Below are the code and all the weights of a small trained network. Each question names an input and a class and asks about switching units off, where a switched-off unit gives its printed mean instead of its output.

import numpy as np


def w(rows, s, z=0):
    codes = np.array(rows[::2]) - 128.0
    scale = np.full(codes.shape[1], s)
    scale[-1] = z or s
    return codes * scale


def f(y):
    return np.maximum(y, 0)


def log_softmax(a):
    a = a - a.max(-1, keepdims=True)
    return a - np.log(np.exp(a).sum(-1, keepdims=True))


def net(x, mask):
    res = np.array(x, float).reshape(1, 7) / 4 @ E
    y = f(res @ A[0][:, :-1].T + A[0][:, -1])
    res = res + np.where(mask, y, B[0][:, -1]) @ B[0][:, :-1]
    return log_softmax(res[-1] @ U[:, :-1].T + U[:, -1])


A, B = {}, {}
E = w([
[113,139,123,135,133,140,143,127,124,125,129],'x0',
[135,125,130,121,118,148,95,133,112,134,175],'x1',
[134,126,98,190,138,113,136,138,84,120,109],'x2',
[172,124,222,169,118,189,181,203,93,254,63],'x3',
[207,228,128,113,235,63,185,194,166,124,235],'x4',
[150,98,140,104,142,139,171,99,115,115,128],'x5',
[172,211,76,93,212,164,51,41,78,198,57],'x6',
],0.0088)
A[0] = w([
[158,139,255,168,180,234,154,151,132,231,81,172],'N0',
[87,80,109,164,104,154,65,97,144,90,57,131],'N1',
[181,226,125,152,164,131,167,188,175,99,203,75],'N2',
[142,50,71,104,166,137,152,132,110,95,188,233],'N3',
[136,80,199,170,72,158,183,229,108,229,150,160],'N4',
[65,133,72,135,174,97,101,46,171,54,188,155],'N5',
[167,160,139,120,127,164,170,205,113,202,126,197],'N6',
[95,35,176,195,88,80,165,142,181,56,170,29],'N7',
[136,123,117,101,94,129,144,157,120,115,135,4],'N8',
[148,208,156,149,162,42,165,146,125,122,163,86],'N9',
[90,122,173,154,63,150,166,176,142,67,187,6],'N10',
[79,82,122,133,50,146,120,156,128,88,112,98],'N11',
[167,113,120,174,103,131,92,126,144,150,163,3],'N12',
[101,148,108,116,144,68,88,55,129,11,165,167],'N13',
[179,157,104,124,207,89,138,173,185,150,166,133],'N14',
[183,114,115,136,189,168,79,100,117,159,127,63],'N15',
[167,173,69,117,156,159,98,41,142,171,85,48],'N16',
[188,167,155,148,183,115,142,153,145,140,161,124],'N17',
[106,88,174,156,61,109,171,194,136,52,173,69],'N18',
[162,174,106,94,200,38,167,176,109,149,209,95],'N19',
[107,125,66,106,117,107,125,100,162,50,149,172],'N20',
[149,205,110,92,208,195,49,27,90,153,65,49],'N21',
[59,107,127,143,82,207,87,72,132,140,97,80],'N22',
[55,54,148,144,40,191,79,80,78,157,63,126],'N23',
],0.0079,0.0019)
B[0] = w([
[37,113,190,193,100,34,29,52,115,148,83,250],'N0',
[142,34,152,92,124,189,184,110,116,114,153,189],'N1',
[181,80,135,75,147,202,191,158,97,72,99,221],'N2',
[129,152,158,133,123,99,83,98,108,120,172,171],'N3',
[92,154,159,151,95,16,85,69,142,135,88,226],'N4',
[78,130,178,144,54,63,45,36,69,170,46,215],'N5',
[79,73,212,214,88,112,85,101,43,155,46,204],'N6',
[171,156,49,153,196,102,134,194,220,155,218,206],'N7',
[144,116,179,171,154,109,166,162,170,130,142,136],'N8',
[134,104,124,97,81,178,152,179,99,81,74,201],'N9',
[188,180,114,134,174,104,148,137,219,205,167,182],'N10',
[159,138,158,84,160,170,186,151,147,89,160,180],'N11',
[86,135,133,91,153,114,127,152,133,128,123,132],'N12',
[22,97,177,205,2,70,97,32,61,153,71,215],'N13',
[149,62,148,64,125,190,138,132,102,81,128,212],'N14',
[148,220,107,160,116,76,150,161,179,156,152,171],'N15',
[145,227,58,141,180,127,187,187,142,208,178,195],'N16',
[205,55,143,136,79,163,137,145,81,106,88,193],'N17',
[167,218,31,164,201,82,164,168,209,205,176,200],'N18',
[118,69,116,83,112,184,187,147,89,50,121,227],'N19',
[99,129,177,172,105,49,81,93,70,184,65,193],'N20',
[190,207,53,158,223,90,151,250,231,196,158,231],'N21',
[145,142,151,59,106,197,165,166,106,53,107,191],'N22',
[189,9,146,77,105,198,165,203,59,65,107,234],'N23',
],0.0067,0.014)
U = w([
[19,119,167,172,96,33,33,56,81,121,92,255],'0',
[157,64,132,49,129,251,169,151,88,21,124,104],'1',
[155,221,47,148,211,78,146,164,197,160,180,20],'2',
],0.013,0.0016)

Each question gives the input, the list of numbers given to net, and the class t.
The units are the neurons (one row each of A and B). Each row of codes is followed by its name. A weight is (code - 128) times the scale printed after its matrix; where a second scale follows, it is the last column's (A, B and U).
mask holds one flag per neuron, in row order. A switched-off neuron (its flag False) gives its mean, the last column of its row in B, instead of its output. The means were averaged over made-up inputs and are rounded, as every weight is.
A unit's drop is (log p(t) with every unit on - log p(t) with that unit switched off) / (log p(t) with every unit on - log p(t) with every unit switched off).
most important unit: the unit with the biggest drop
k most important neurons: the k neurons with the biggest drops, biggest first
drop when u is switched off: that unit's drop, to one decimal
input [7,-3,-7,8,3,2,-7], class 0: most important unit	N0
input [-2,-5,-7,-2,6,1,6], class 1: 3 most important neurons	N19, N14, N18
input [8,7,2,-5,3,1,-7], class 2: 2 most important neurons	N18, N7
input [4,5,7,2,-7,0,-8], class 2: 3 most important neurons	N18, N7, N10
input [0,-2,-8,-6,-2,-6,7], class 2: 3 most important neurons	N21, N16, N0
input [-7,2,0,-6,8,6,-6], class 1: 3 most important neurons	N2, N19, N0
input [-3,-2,7,8,7,-3,0], class 0: 2 most important neurons	N0, N4
input [1,8,0,6,-7,-4,-1], class 1: 3 most important neurons	N23, N22, N13
input [7,1,-7,-1,6,-4,6], class 1: 3 most important neurons	N19, N14, N2
input [-8,-2,6,6,2,3,-6], class 0: 3 most important neurons	N4, N21, N6
input [7,1,-4,-4,-4,-6,5], class 2: 2 most important neurons	N21, N0
input [3,1,0,6,5,-6,-1], class 0: 2 most important neurons	N0, N4
input [2,-7,6,4,2,7,8], class 2: drop when N21 is switched off	0.1
input [-8,2,8,2,-7,-6,6], class 1: most important unit	N23
input [6,7,-2,7,5,8,3], class 0: drop when N0 is switched off	0.9
input [-4,3,-4,8,4,3,-6], class 0: drop when N0 is switched off	0.0
